Here is a tiny trained network, its code and every weight. The questions are about switching its units off for an input and a class, where a switched-off unit gives its printed mean instead of its output.

import numpy as np


def w(rows, s, z=0):
    codes = np.array(rows[::2]) - 128.0
    scale = np.full(codes.shape[1], s)
    scale[-1] = z or s
    return codes * scale


def norm(h):
    return h / np.sqrt((h * h).mean(-1, keepdims=True) + 1e-5)


def f(y):
    return np.maximum(y, 0)


def log_softmax(a):
    a = a - a.max(-1, keepdims=True)
    return a - np.log(np.exp(a).sum(-1, keepdims=True))


def net(x, mask):
    res = np.array(x, float).reshape(1, 3) / 4 @ E
    u = 0
    for l in range(4):
        y = f(norm(res) @ A[l][:, :-1].T + A[l][:, -1])
        res = res + np.where(mask[u : u + 3], y, B[l][:, -1]) @ B[l][:, :-1]
        u += 3
    return log_softmax(norm(res)[-1] @ U[:, :-1].T + U[:, -1])


A, B = {}, {}
E = w([
[101,42,53,221,106,21,114,189,163],'x0',
[197,69,168,90,58,34,159,92,166],'x1',
[163,112,141,131,102,93,17,2,72],'x2',
],0.0086)
A[0] = w([
[76,170,140,44,201,185,150,156,186,252],'0.n1',
[254,101,171,59,79,62,168,132,162,36],'0.n2',
[89,189,140,114,194,157,61,52,106,38],'0.n3',
],0.0082,0.0027)
B[0] = w([
[220,157,98,108,125,208,100,153,171,255],'0.n1',
[104,58,81,54,51,169,164,64,54,227],'0.n2',
[249,25,214,112,177,102,194,191,97,205],'0.n3',
],0.013,0.008)
A[1] = w([
[2,104,158,142,83,22,139,156,203,88],'1.n1',
[194,65,213,132,123,58,21,94,87,150],'1.n2',
[93,98,119,161,211,92,183,167,218,5],'1.n3',
],0.0085,0.0029)
B[1] = w([
[200,182,139,142,160,229,69,11,80,186],'1.n1',
[68,148,106,184,110,89,173,164,214,254],'1.n2',
[158,121,80,90,51,207,23,212,101,179],'1.n3',
],0.012,0.0067)
A[2] = w([
[209,195,148,115,118,187,145,190,177,178],'2.n1',
[115,111,54,150,59,118,90,45,124,255],'2.n2',
[132,220,254,128,191,168,142,122,144,156],'2.n3',
],0.0093,0.00098)
B[2] = w([
[95,206,69,254,170,154,114,250,29,248],'2.n1',
[52,187,171,128,168,117,5,45,172,203],'2.n2',
[128,135,62,227,135,171,37,112,57,168],'2.n3',
],0.0099,0.012)
A[3] = w([
[166,62,89,127,171,69,45,121,136,5],'3.n1',
[138,101,100,35,79,232,255,105,71,119],'3.n2',
[133,221,169,119,86,138,79,208,205,38],'3.n3',
],0.0085,0.0027)
B[3] = w([
[236,8,95,13,108,137,92,65,111,159],'3.n1',
[58,19,142,188,230,16,159,132,205,255],'3.n2',
[214,255,98,180,211,35,165,136,122,204],'3.n3',
],0.0098,0.0052)
U = w([
[157,183,59,191,139,247,122,224,31,216],'0',
[67,152,113,104,64,145,51,16,115,243],'1',
[81,27,118,182,126,44,209,153,150,5],'2',
],0.011,0.0011)

Each question gives the input, the list of numbers given to net, and the class t.
The units are the neurons (one row each of A and B). Each row of codes is followed by its name. A weight is (code - 128) times the scale printed after its matrix; where a second scale follows, it is the last column's (A, B and U).
mask holds one flag per neuron, layer by layer. A switched-off neuron (its flag False) gives its mean, the last column of its row in B, instead of its output. The means were averaged over made-up inputs and are rounded, as every weight is.
A unit's drop is (log p(t) with every unit on - log p(t) with that unit switched off) / (log p(t) with every unit on - log p(t) with every unit switched off).
The circuit of an input: a set's keep is (log p(t) with only the set's units on - log p(t) with every unit switched off) / (log p(t) with every unit on - log p(t) with every unit switched off). Starting from all 12 units, units are removed one at a time, each time the one whose removal leaves the highest keep (on an exact tie, the one counted first), for as long as the keep stays at least 0.8.
units of the circuit, in order: the units of the circuit, biggest drop first
most important unit: the unit with the biggest drop
k most important neurons: the k neurons with the biggest drops, biggest first
k most important neurons of layer l: the k neurons of layer l with the biggest drops, biggest first
drop of u: that unit's drop, to one decimal
input [3,8,4], class 1: most important unit : 2.n2
input [7,-7,6], class 2: units of the circuit, in order : [1.n2; 2.n1; 0.n1]
input [-2,4,-5], class 2: units of the circuit, in order : [0.n2; 3.n2]
input [0,3,-3], class 2: units of the circuit, in order : [3.n2; 0.n2]
input [7,5,7], class 1: 2 most important neurons : [0.n3; 2.n2]
input [-1,7,0], class 2: 2 most important neurons of layer 1 : [1.n1; 1.n3]
input [-4,8,-6], class 2: 2 most important neurons : [3.n2; 0.n2]
input [5,5,6], class 1: 2 most important neurons : [0.n3; 2.n2]
input [0,3,-1], class 2: 2 most important neurons : [0.n2; 3.n2]
input [5,-7,5], class 2: 2 most important neurons : [0.n1; 2.n1]
input [4,4,0], class 1: 2 most important neurons : [2.n2; 0.n3]
input [2,7,-4], class 2: 2 most important neurons : [0.n2; 3.n2]
input [5,2,4], class 1: drop of 0.n3 : 0.5
input [1,-5,3], class 2: drop of 1.n3 : 0.1
input [5,3,4], class 1: drop of 1.n2 : 0.0
input [1,-3,6], class 2: most important neuron : [0.n1]
input [0,3,3], class 1: drop of 0.n3 : 0.1
